Below is a small trained network, with its code and all its weights. Each question gives an input and a class and asks what happens when units are switched off, that is, made to give their printed mean instead of their output.

import numpy as np


def w(rows, s, z=0):
    codes = np.array(rows[::2]) - 128.0
    scale = np.full(codes.shape[1], s)
    scale[-1] = z or s
    return codes * scale


def f(y):
    return np.maximum(y, 0)


def log_softmax(a):
    a = a - a.max(-1, keepdims=True)
    return a - np.log(np.exp(a).sum(-1, keepdims=True))


def net(x, mask):
    res = np.array(x, float).reshape(1, 5) / 4 @ E
    y = f(res @ A[0][:, :-1].T + A[0][:, -1])
    res = res + np.where(mask, y, B[0][:, -1]) @ B[0][:, :-1]
    return log_softmax(res[-1] @ U[:, :-1].T + U[:, -1])


A, B = {}, {}
E = w([
[182,184,134,96,224],'x0',
[205,12,241,160,135],'x1',
[129,127,129,127,128],'x2',
[126,126,130,128,130],'x3',
[162,172,113,251,115],'x4',
],0.012)
A[0] = w([
[163,81,191,121,174,189],'neuron 0',
[152,129,186,43,151,52],'neuron 1',
[186,176,107,191,113,137],'neuron 2',
[63,199,66,142,61,54],'neuron 3',
[48,212,99,6,213,175],'neuron 4',
[189,76,203,109,152,10],'neuron 5',
[162,106,145,188,80,73],'neuron 6',
[34,77,109,149,138,55],'neuron 7',
[182,85,187,109,161,194],'neuron 8',
[198,70,201,126,151,85],'neuron 9',
[31,66,138,80,52,168],'neuron 10',
[207,72,188,112,135,39],'neuron 11',
[48,197,104,162,114,255],'neuron 12',
[177,62,214,70,120,97],'neuron 13',
[89,176,110,45,192,118],'neuron 14',
[191,78,150,110,143,49],'neuron 15',
[215,148,106,152,255,133],'neuron 16',
[147,175,112,253,190,76],'neuron 17',
[71,184,65,131,109,176],'neuron 18',
[176,101,134,203,177,85],'neuron 19',
[69,65,143,60,151,186],'neuron 20',
[159,118,171,216,152,80],'neuron 21',
[187,64,209,161,38,132],'neuron 22',
[26,89,117,135,138,58],'neuron 23',
[96,183,12,103,37,159],'neuron 24',
[161,77,119,32,63,68],'neuron 25',
[180,64,174,202,77,127],'neuron 26',
[124,171,47,120,79,151],'neuron 27',
[186,54,153,211,94,114],'neuron 28',
],0.0093,0.0084)
B[0] = w([
[102,124,99,182,115,204],'neuron 0',
[161,106,114,79,188,163],'neuron 1',
[81,49,202,151,106,173],'neuron 2',
[19,33,140,193,87,188],'neuron 3',
[209,187,49,127,194,253],'neuron 4',
[148,176,230,55,127,171],'neuron 5',
[155,121,79,143,152,155],'neuron 6',
[153,168,196,108,120,142],'neuron 7',
[81,73,83,209,91,207],'neuron 8',
[61,90,181,108,56,192],'neuron 9',
[53,79,171,114,36,198],'neuron 10',
[85,143,175,94,84,176],'neuron 11',
[123,158,137,45,206,228],'neuron 12',
[64,100,161,140,124,195],'neuron 13',
[187,184,74,122,170,196],'neuron 14',
[97,147,201,74,118,158],'neuron 15',
[46,111,254,83,19,202],'neuron 16',
[54,72,219,94,24,177],'neuron 17',
[104,94,185,103,86,210],'neuron 18',
[140,179,66,153,167,164],'neuron 19',
[132,120,182,100,96,194],'neuron 20',
[181,135,51,163,149,166],'neuron 21',
[197,146,78,145,189,205],'neuron 22',
[157,140,221,79,157,143],'neuron 23',
[68,64,174,123,124,226],'neuron 24',
[29,66,109,158,72,159],'neuron 25',
[182,196,58,141,137,195],'neuron 26',
[100,74,152,109,140,191],'neuron 27',
[192,187,86,148,152,191],'neuron 28',
],0.0088,0.016)
U = w([
[152,111,173,43,89,255],'0',
[111,70,114,165,68,41],'1',
[249,174,25,108,191,157],'2',
],0.013,0.0027)

Each question gives the input, the list of numbers given to net, and the class t.
The units are the neurons (one row each of A and B). Each row of codes is followed by its name. A weight is (code - 128) times the scale printed after its matrix; where a second scale follows, it is the last column's (A, B and U).
mask holds one flag per neuron, in row order. A switched-off neuron (its flag False) gives its mean, the last column of its row in B, instead of its output. The means were averaged over made-up inputs and are rounded, as every weight is.
A unit's drop is (log p(t) with every unit on - log p(t) with that unit switched off) / (log p(t) with every unit on - log p(t) with every unit switched off).
The circuit of an input: a set's keep is (log p(t) with only the set's units on - log p(t) with every unit switched off) / (log p(t) with every unit on - log p(t) with every unit switched off). Starting from the 12 units with the biggest drops (on a tie, the unit counted first), units are removed one at a time, each time the one whose removal leaves the highest keep (on an exact tie, the one counted first), for as long as the keep stays at least 0.8.
circuit, biggest first: the units of the circuit, biggest drop first
k most important neurons: the k neurons with the biggest drops, biggest first
drop of u: that unit's drop, to one decimal
input [-6,2,5,-6,-5], class 1: circuit, biggest first -> neuron 12
input [-3,1,-5,5,-6], class 1: circuit, biggest first -> neuron 12; neuron 25
input [0,7,0,-2,-3], class 1: 2 most important neurons -> neuron 8; neuron 0
input [-7,6,2,-2,-7], class 1: 2 most important neurons -> neuron 25; neuron 8
input [-6,8,2,-5,1], class 2: 3 most important neurons -> neuron 22; neuron 26; neuron 28
input [4,-2,-4,-5,7], class 0: 2 most important neurons -> neuron 8; neuron 12
input [-1,8,-1,8,-2], class 1: 3 most important neurons -> neuron 8; neuron 0; neuron 12
input [-7,-3,2,0,-1], class 0: 3 most important neurons -> neuron 8; neuron 12; neuron 23
input [0,3,-3,-6,-1], class 1: 2 most important neurons -> neuron 4; neuron 12
input [-1,7,-6,-1,-4], class 1: 3 most important neurons -> neuron 8; neuron 0; neuron 12
input [0,7,4,3,-2], class 1: 2 most important neurons -> neuron 8; neuron 0
input [2,-7,6,-8,8], class 0: 4 most important neurons -> neuron 12; neuron 8; neuron 0; neuron 18
input [8,5,8,4,7], class 1: 2 most important neurons -> neuron 8; neuron 12
input [8,-7,-5,2,-6], class 2: circuit, biggest first -> neuron 4
input [1,-5,1,0,5], class 0: drop of neuron 3 -> -0.3
input [4,6,3,-1,3], class 1: drop of neuron 8 -> 0.7
input [-6,4,3,6,1], class 2: drop of neuron 3 -> 0.1
